Below are the code and all the weights of a small trained network. Each question names an input and a target symbol and asks about switching units off, where a switched-off unit gives its printed mean instead of its output.

import numpy as np


def w(rows, s, z=0):
    codes = np.array(rows[::2]) - 128.0
    scale = np.full(codes.shape[1], s)
    scale[-1] = z or s
    return codes * scale


def f(y):
    return np.maximum(y, 0)


def softmax(a):
    e = np.exp(a - a.max(-1, keepdims=True))
    return e / e.sum(-1, keepdims=True)


def log_softmax(a):
    a = a - a.max(-1, keepdims=True)
    return a - np.log(np.exp(a).sum(-1, keepdims=True))


def net(x, mask):
    ids = ['αβγεζλστω'.index(c) for c in x.split()]
    T = len(ids)
    res = E[ids] + P[:T]
    r = res
    for j in range(2):
        rows = slice(2 * j, 2 * j + 2)
        q, k, v = (r @ M[0][rows].T for M in (Q, K, V))
        z = softmax(np.where(np.tri(T) > 0, q @ k.T / 2**0.5, -1e9)) @ v
        o = O[0][rows]
        res = res + np.where(mask[j], z, o[:, -1]) @ o[:, :-1]
    y = f(res @ A[0][:, :-1].T + A[0][:, -1])
    res = res + np.where(mask[2:26], y, B[0][:, -1]) @ B[0][:, :-1]
    return log_softmax(res[-1] @ U[:, :-1].T + U[:, -1])


Q, K, V, O, A, B = {}, {}, {}, {}, {}, {}
E = w([
[75,221,161,215],'α',
[229,165,193,77],'β',
[102,97,190,81],'γ',
[218,168,197,83],'ε',
[255,95,160,71],'ζ',
[245,81,78,93],'λ',
[82,70,154,63],'σ',
[217,174,117,17],'τ',
[119,234,23,49],'ω',
],0.018)
P = w([
[206,139,134,201],'0',
[177,127,133,181],'1',
[164,118,128,164],'2',
[152,111,128,139],'3',
[139,104,124,114],'4',
[129,101,124,88],'5',
[117,92,119,62],'6',
[109,86,124,39],'7',
[98,79,129,9],'8',
],0.011)
Q[0] = w([
[180,175,129,94],'h0',
[193,50,179,75],'h0',
[212,45,39,68],'h1',
[5,125,151,136],'h1',
],0.019)
K[0] = w([
[113,80,74,145],'h0',
[121,107,74,11],'h0',
[89,117,111,38],'h1',
[117,179,167,247],'h1',
],0.016)
V[0] = w([
[76,66,29,161],'h0',
[116,195,10,73],'h0',
[131,214,138,179],'h1',
[42,219,179,102],'h1',
],0.011)
O[0] = w([
[104,60,94,249,3],'h0',
[76,89,50,110,246],'h0',
[71,139,107,73,86],'h1',
[163,221,158,151,25],'h1',
],0.013,0.0051)
A[0] = w([
[165,78,148,189,135],'n0',
[99,209,40,115,199],'n1',
[190,199,158,144,141],'n2',
[26,100,211,126,240],'n3',
[187,141,42,163,108],'n4',
[112,94,157,110,65],'n5',
[58,87,217,171,155],'n6',
[74,178,128,107,27],'n7',
[172,77,97,124,65],'n8',
[165,66,143,192,60],'n9',
[158,72,102,143,46],'n10',
[120,104,83,100,132],'n11',
[164,94,133,87,100],'n12',
[9,93,73,146,109],'n13',
[186,134,126,191,103],'n14',
[130,95,153,150,65],'n15',
[191,124,143,147,45],'n16',
[121,77,122,85,174],'n17',
[82,173,162,168,66],'n18',
[109,140,103,85,209],'n19',
[108,104,173,235,254],'n20',
[76,142,225,147,101],'n21',
[86,105,164,185,165],'n22',
[56,112,119,106,122],'n23',
],0.013,0.0073)
B[0] = w([
[153,165,129,216,176],'n0',
[73,31,160,139,227],'n1',
[45,92,52,88,210],'n2',
[120,189,56,159,169],'n3',
[131,189,149,2,170],'n4',
[124,51,171,45,151],'n5',
[107,162,227,28,140],'n6',
[246,66,134,221,168],'n7',
[31,134,130,129,212],'n8',
[110,160,155,176,174],'n9',
[117,126,164,144,191],'n10',
[148,166,156,213,213],'n11',
[170,137,154,155,226],'n12',
[143,155,176,53,191],'n13',
[148,148,234,156,141],'n14',
[102,139,116,223,141],'n15',
[131,126,159,56,152],'n16',
[171,118,100,138,248],'n17',
[251,129,114,144,147],'n18',
[122,176,93,199,224],'n19',
[238,135,146,116,141],'n20',
[42,152,178,134,159],'n21',
[170,176,108,109,132],'n22',
[150,152,135,124,165],'n23',
],0.0069,0.018)
U = w([
[93,221,103,203,172],'α',
[138,149,119,131,28],'β',
[73,109,189,130,30],'γ',
[119,155,136,129,154],'ε',
[144,60,135,112,42],'ζ',
[121,46,129,188,170],'λ',
[174,178,159,179,69],'σ',
[243,180,2,177,188],'τ',
[58,73,61,114,254],'ω',
],0.0085,0.0038)

Each question gives the input, a string of symbols that net reads in full, and the target symbol t.
The units are the heads (2 rows each of Q, K, V and O) and the neurons (one row each of A and B). Each row of codes is followed by its name. A weight is (code - 128) times the scale printed after its matrix; where a second scale follows, it is the last column's (O, A, B and U).
mask holds one flag per unit, heads first, then neurons. A switched-off unit (its flag False) gives its mean, the last column of its rows in O or B, instead of its output. The means were averaged over made-up inputs and are rounded, as every weight is.
A unit's drop is (log p(t) with every unit on - log p(t) with that unit switched off) / (log p(t) with every unit on - log p(t) with every unit switched off).
The circuit of an input: a set's keep is (log p(t) with only the set's units on - log p(t) with every unit switched off) / (log p(t) with every unit on - log p(t) with every unit switched off). Starting from the 12 units with the biggest drops (on a tie, the unit counted first), units are removed one at a time, each time the one whose removal leaves the highest keep (on an exact tie, the one counted first), for as long as the keep stays at least 0.8.
units of the circuit, in order: the units of the circuit, biggest drop first
most important unit: the unit with the biggest drop
top k neurons: the k neurons with the biggest drops, biggest first
which heads matter: for each layer, one digit per head in row order, 1 if its drop is at least 0.15 and else 0, layers parted by /
input α τ ε α γ, target α: top 2 neurons => (n19 n3)
input β ε β, target ε: top 2 neurons => (n2 n1)
input σ ζ ω α λ, target ω: which heads matter => 10
input τ λ λ σ β, target σ: units of the circuit, in order => (h0 h1)
input γ σ γ τ λ ω α ω β, target ω: which heads matter => 10
input ω ω λ τ ε, target τ: which heads matter => 00
input β λ β τ γ, target τ: units of the circuit, in order => (n3 n8 n1)
input α α σ τ σ σ, target τ: top 2 neurons => (n7 n3)
input ω ε β τ λ ζ, target τ: units of the circuit, in order => (n1)
input τ ζ β, target τ: units of the circuit, in order => (n8 n1)
input λ λ α σ σ, target α: units of the circuit, in order => (h1 n3)
input τ γ α ζ ζ, target ζ: units of the circuit, in order => (h0 h1 n5)
input σ ε γ ζ, target ζ: units of the circuit, in order => (h0 h1 n19)
input ζ α ζ α β ω τ τ λ, target τ: units of the circuit, in order => (n1)
input γ β ω α γ γ σ ζ, target σ: units of the circuit, in order => (h1 h0 n14)
input σ σ ζ, target σ: units of the circuit, in order => (h0 n14)
input σ β σ ε, target σ: top 2 neurons => (n14 n20)
input τ α α σ, target α: which heads matter => 01
input τ α β β ζ ε σ λ τ, target τ: which heads matter => 00
input ω λ τ α λ τ β β, target τ: which heads matter => 10
input ζ ω σ ω, target ω: most important unit => n2
input β σ σ τ β λ ε, target λ: which heads matter => 11
input τ ε α ω β τ, target ω: which heads matter => 10
input ε ω β β ζ ε ζ τ σ, target τ: which heads matter => 00
input τ ω ζ α α λ γ σ β, target σ: top 4 neurons => (n14 n1 n0 n20)
input τ λ σ α γ, target α: top 3 neurons => (n3 n19 n21)
